Below is a small trained network, with its code and all its weights. Each question gives an input and a class and asks what happens when units are switched off, that is, made to give their printed mean instead of their output.

import numpy as np


def w(rows, s, z=0):
    codes = np.array(rows[::2]) - 128.0
    scale = np.full(codes.shape[1], s)
    scale[-1] = z or s
    return codes * scale


def f(y):
    return np.maximum(y, 0)


def log_softmax(a):
    a = a - a.max(-1, keepdims=True)
    return a - np.log(np.exp(a).sum(-1, keepdims=True))


def net(x, mask):
    res = np.array(x, float).reshape(1, 7) / 4 @ E
    y = f(res @ A[0][:, :-1].T + A[0][:, -1])
    res = res + np.where(mask, y, B[0][:, -1]) @ B[0][:, :-1]
    return log_softmax(res[-1] @ U[:, :-1].T + U[:, -1])


A, B = {}, {}
E = w([
[150,99,103,120,134,134,148],'x0',
[126,137,143,130,126,126,120],'x1',
[213,146,146,192,91,28,190],'x2',
[87,58,203,187,228,97,111],'x3',
[92,180,178,138,116,117,91],'x4',
[97,45,218,55,2,120,153],'x5',
[128,118,91,41,203,14,40],'x6',
],0.0082)
A[0] = w([
[66,109,124,219,84,228,105,43],'neuron 1',
[116,97,109,61,179,116,77,122],'neuron 2',
[107,54,132,120,55,106,129,92],'neuron 3',
[124,48,163,142,182,147,104,254],'neuron 4',
[56,125,133,39,197,211,128,110],'neuron 5',
[147,199,102,164,201,179,156,101],'neuron 6',
[103,191,174,160,102,132,63,164],'neuron 7',
[68,145,118,85,142,179,134,46],'neuron 8',
[172,172,72,79,68,149,94,171],'neuron 9',
[130,139,111,46,159,48,92,124],'neuron 10',
[124,144,86,150,155,123,137,99],'neuron 11',
[165,159,133,183,110,71,146,43],'neuron 12',
[181,171,95,170,177,105,135,125],'neuron 13',
[163,161,143,143,130,89,171,18],'neuron 14',
[211,111,170,165,121,179,166,97],'neuron 15',
[141,130,126,100,192,247,63,95],'neuron 16',
],0.012,0.0053)
B[0] = w([
[118,143,62,200,2,81,139,226],'neuron 1',
[143,162,114,184,72,127,145,233],'neuron 2',
[85,187,124,4,149,185,57,216],'neuron 3',
[156,133,189,175,138,230,168,255],'neuron 4',
[177,219,125,131,95,78,174,249],'neuron 5',
[155,170,133,89,77,193,54,237],'neuron 6',
[195,117,216,174,144,137,25,208],'neuron 7',
[127,217,97,104,234,16,242,178],'neuron 8',
[133,12,227,224,200,244,223,237],'neuron 9',
[151,184,32,237,60,156,87,249],'neuron 10',
[50,125,138,101,71,154,99,179],'neuron 11',
[126,213,199,72,165,32,221,206],'neuron 12',
[83,162,188,60,120,181,80,242],'neuron 13',
[184,223,71,92,144,48,214,174],'neuron 14',
[95,164,60,155,70,119,106,216],'neuron 15',
[175,145,178,40,167,59,148,231],'neuron 16',
],0.007,0.009)
U = w([
[153,199,104,99,152,18,232,74],'0',
[135,144,2,252,26,108,101,55],'1',
[150,132,123,164,118,149,134,254],'2',
[139,106,176,237,192,214,191,99],'3',
[96,158,108,18,81,186,57,53],'4',
[126,142,107,173,127,128,139,234],'5',
[165,128,127,176,122,139,134,191],'6',
[50,28,77,183,235,124,123,58],'7',
],0.0082,0.0085)

Each question gives the input, the list of numbers given to net, and the class t.
The units are the neurons (one row each of A and B). Each row of codes is followed by its name. A weight is (code - 128) times the scale printed after its matrix; where a second scale follows, it is the last column's (A, B and U).
mask holds one flag per neuron, in row order. A switched-off neuron (its flag False) gives its mean, the last column of its row in B, instead of its output. The means were averaged over made-up inputs and are rounded, as every weight is.
A unit's drop is (log p(t) with every unit on - log p(t) with that unit switched off) / (log p(t) with every unit on - log p(t) with every unit switched off).
The circuit of an input: a set's keep is (log p(t) with only the set's units on - log p(t) with every unit switched off) / (log p(t) with every unit on - log p(t) with every unit switched off). Starting from the 12 units with the biggest drops (on a tie, the unit counted first), units are removed one at a time, each time the one whose removal leaves the highest keep (on an exact tie, the one counted first), for as long as the keep stays at least 0.8.
circuit, biggest first: the units of the circuit, biggest drop first
unit that matters most: the unit with the biggest drop
top k neurons: the k neurons with the biggest drops, biggest first
drop of u: that unit's drop, to one decimal
input [-1,-7,7,-2,0,1,-6], class 0: unit that matters most => neuron 12
input [-2,-2,6,-3,5,-7,-1], class 4: top 2 neurons => [neuron 13; neuron 6]
input [-3,-3,0,-5,2,-7,-5], class 4: circuit, biggest first => [neuron 6; neuron 13]
input [4,-2,-2,5,-1,-1,3], class 3: top 2 neurons => [neuron 4; neuron 1]
input [-6,-6,-7,5,3,2,8], class 1: top 2 neurons => [neuron 10; neuron 2]
input [2,-5,-6,-6,0,-1,-2], class 0: top 2 neurons => [neuron 8; neuron 16]
input [0,-4,6,-5,1,-4,-6], class 0: top 4 neurons => [neuron 12; neuron 14; neuron 10; neuron 4]
input [-7,-2,8,8,-8,8,-1], class 0: top 4 neurons => [neuron 9; neuron 12; neuron 14; neuron 6]
input [4,2,-5,-4,6,5,0], class 6: top 3 neurons => [neuron 9; neuron 12; neuron 13]
input [-3,2,3,-2,-3,6,-5], class 4: top 2 neurons => [neuron 3; neuron 10]
input [-5,5,-8,-5,-7,2,-6], class 0: circuit, biggest first => [neuron 8; neuron 5]
input [5,-6,8,2,4,-4,-2], class 0: top 2 neurons => [neuron 12; neuron 14]
input [3,6,4,-2,7,8,5], class 4: top 2 neurons => [neuron 3; neuron 1]
input [4,-2,3,-8,-1,-3,-3], class 3: circuit, biggest first => [neuron 9]
input [4,-8,8,8,1,0,1], class 0: top 3 neurons => [neuron 12; neuron 9; neuron 14]
input [0,-6,-8,5,4,1,7], class 0: top 3 neurons => [neuron 16; neuron 5; neuron 8]
input [-7,3,0,-2,8,-8,-6], class 4: circuit, biggest first => [neuron 6; neuron 13]
input [-6,-4,-3,-5,5,2,-6], class 1: drop of neuron 13 => 0.3
input [-4,0,-3,-6,-4,-8,0], class 4: drop of neuron 13 => 0.4
input [-2,-4,-1,7,-3,-4,-8], class 1: circuit, biggest first => [neuron 1]
input [1,8,-5,-3,5,8,-8], class 1: drop of neuron 15 => 0.1
